Here is a tiny trained network, its code and every weight. The questions are about switching its units off for an input and a class, where a switched-off unit gives its printed mean instead of its output.

import numpy as np


def w(rows, s, z=0):
    codes = np.array(rows[::2]) - 128.0
    scale = np.full(codes.shape[1], s)
    scale[-1] = z or s
    return codes * scale


def f(y):
    return y / 2 * (1 + np.tanh(0.7978845608 * (y + 0.044715 * y**3)))


def log_softmax(a):
    a = a - a.max(-1, keepdims=True)
    return a - np.log(np.exp(a).sum(-1, keepdims=True))


def net(x, mask):
    res = np.array(x, float).reshape(1, 4) / 4 @ E
    y = f(res @ A[0][:, :-1].T + A[0][:, -1])
    res = res + np.where(mask, y, B[0][:, -1]) @ B[0][:, :-1]
    return log_softmax(res[-1] @ U[:, :-1].T + U[:, -1])


A, B = {}, {}
E = w([
[64,153,170,137,202,179,149,59,73,193,166,180],'x0',
[96,194,50,227,112,102,99,209,114,144,228,146],'x1',
[181,150,57,136,154,68,82,85,141,197,210,7],'x2',
[62,142,163,122,23,155,62,119,101,179,90,115],'x3',
],0.013)
A[0] = w([
[132,133,155,148,104,155,42,49,69,255,105,123,199],'N0',
[240,79,87,62,132,72,129,135,191,50,100,26,209],'N1',
[90,164,160,174,91,117,30,171,145,179,94,85,235],'N2',
[143,194,108,200,155,91,173,149,93,141,162,163,137],'N3',
[108,132,157,132,87,117,119,84,129,156,49,137,190],'N4',
[217,117,91,78,155,100,148,98,193,78,148,111,96],'N5',
[104,103,155,86,45,106,122,212,116,46,17,171,155],'N6',
[177,78,88,201,126,70,107,179,157,128,172,101,254],'N7',
[87,156,187,154,72,197,122,152,103,152,134,151,216],'N8',
[105,191,49,186,93,118,95,239,193,108,166,101,92],'N9',
[125,160,158,125,170,149,168,173,141,123,167,155,196],'N10',
[62,110,159,68,127,117,128,77,83,138,92,156,74],'N11',
],0.009,0.0047)
B[0] = w([
[96,51,135,87,109,137,69,90,93,137,70,43,229],'N0',
[164,44,37,199,169,172,81,161,197,97,120,70,250],'N1',
[100,157,70,83,67,86,111,121,79,127,158,119,205],'N2',
[128,166,138,194,123,114,194,198,172,42,114,166,208],'N3',
[98,111,113,125,161,178,73,118,92,120,57,127,186],'N4',
[120,58,47,126,123,170,77,114,138,147,110,151,196],'N5',
[200,137,179,218,255,171,131,130,178,86,166,219,234],'N6',
[149,116,117,152,126,48,111,170,128,103,105,74,228],'N7',
[207,163,128,98,196,191,118,103,199,192,111,209,205],'N8',
[5,181,140,169,80,52,184,143,68,141,224,123,237],'N9',
[79,175,186,125,152,126,196,163,109,108,98,90,179],'N10',
[143,87,120,113,130,137,102,143,89,43,72,80,189],'N11',
],0.0099,0.018)
U = w([
[71,99,84,123,42,133,72,96,139,212,182,141,35],'0',
[193,98,148,171,189,193,83,154,191,112,113,139,149],'1',
[126,190,159,94,87,135,64,106,135,175,210,202,5],'2',
[71,129,122,124,42,36,116,184,113,115,166,78,188],'3',
[87,128,212,2,145,135,120,53,82,148,104,107,166],'4',
[133,182,169,188,154,67,194,139,152,120,205,160,138],'5',
],0.0096,0.0034)

Each question gives the input, the list of numbers given to net, and the class t.
The units are the neurons (one row each of A and B). Each row of codes is followed by its name. A weight is (code - 128) times the scale printed after its matrix; where a second scale follows, it is the last column's (A, B and U).
mask holds one flag per neuron, in row order. A switched-off neuron (its flag False) gives its mean, the last column of its row in B, instead of its output. The means were averaged over made-up inputs and are rounded, as every weight is.
A unit's drop is (log p(t) with every unit on - log p(t) with that unit switched off) / (log p(t) with every unit on - log p(t) with every unit switched off).
The circuit of an input: a set's keep is (log p(t) with only the set's units on - log p(t) with every unit switched off) / (log p(t) with every unit on - log p(t) with every unit switched off). Starting from all 12 units, units are removed one at a time, each time the one whose removal leaves the highest keep (on an exact tie, the one counted first), for as long as the keep stays at least 0.8.
circuit, biggest first: the units of the circuit, biggest drop first
unit that matters most: the unit with the biggest drop
k most important neurons: the k neurons with the biggest drops, biggest first
drop when u is switched off: that unit's drop, to one decimal
input [7,-7,7,-3], class 4: circuit, biggest first => [N6]
input [-5,2,-5,-1], class 5: circuit, biggest first => [N0; N9]
input [-1,7,1,-7], class 3: 2 most important neurons => [N6; N7]
input [2,1,-2,-7], class 5: 2 most important neurons => [N1; N0]
input [5,-2,-8,-8], class 5: 3 most important neurons => [N1; N10; N0]
input [-2,2,5,-6], class 3: 3 most important neurons => [N6; N9; N8]
input [-5,2,0,-5], class 3: 3 most important neurons => [N9; N6; N8]
input [4,-4,-2,8], class 4: 2 most important neurons => [N1; N0]
input [-3,-4,7,4], class 0: 2 most important neurons => [N6; N2]
input [6,5,-2,0], class 5: 2 most important neurons => [N1; N3]
input [5,6,1,4], class 3: 3 most important neurons => [N6; N3; N0]
input [5,-3,-3,0], class 4: 3 most important neurons => [N1; N6; N3]
input [-2,2,3,-5], class 3: 3 most important neurons => [N6; N9; N8]
input [-2,8,2,-4], class 3: 2 most important neurons => [N6; N7]
input [-1,2,2,6], class 0: unit that matters most => N3
input [-3,-2,4,4], class 0: 2 most important neurons => [N3; N9]
input [8,-3,-4,-5], class 4: drop when N6 is switched off => 0.3
input [4,3,2,2], class 0: drop when N8 is switched off => 0.1
input [-7,7,-4,5], class 5: drop when N6 is switched off => 0.9
input [2,3,-8,-8], class 5: unit that matters most => N1
input [5,5,3,2], class 3: 2 most important neurons => [N6; N0]
input [0,-5,5,8], class 4: drop when N6 is switched off => 0.0
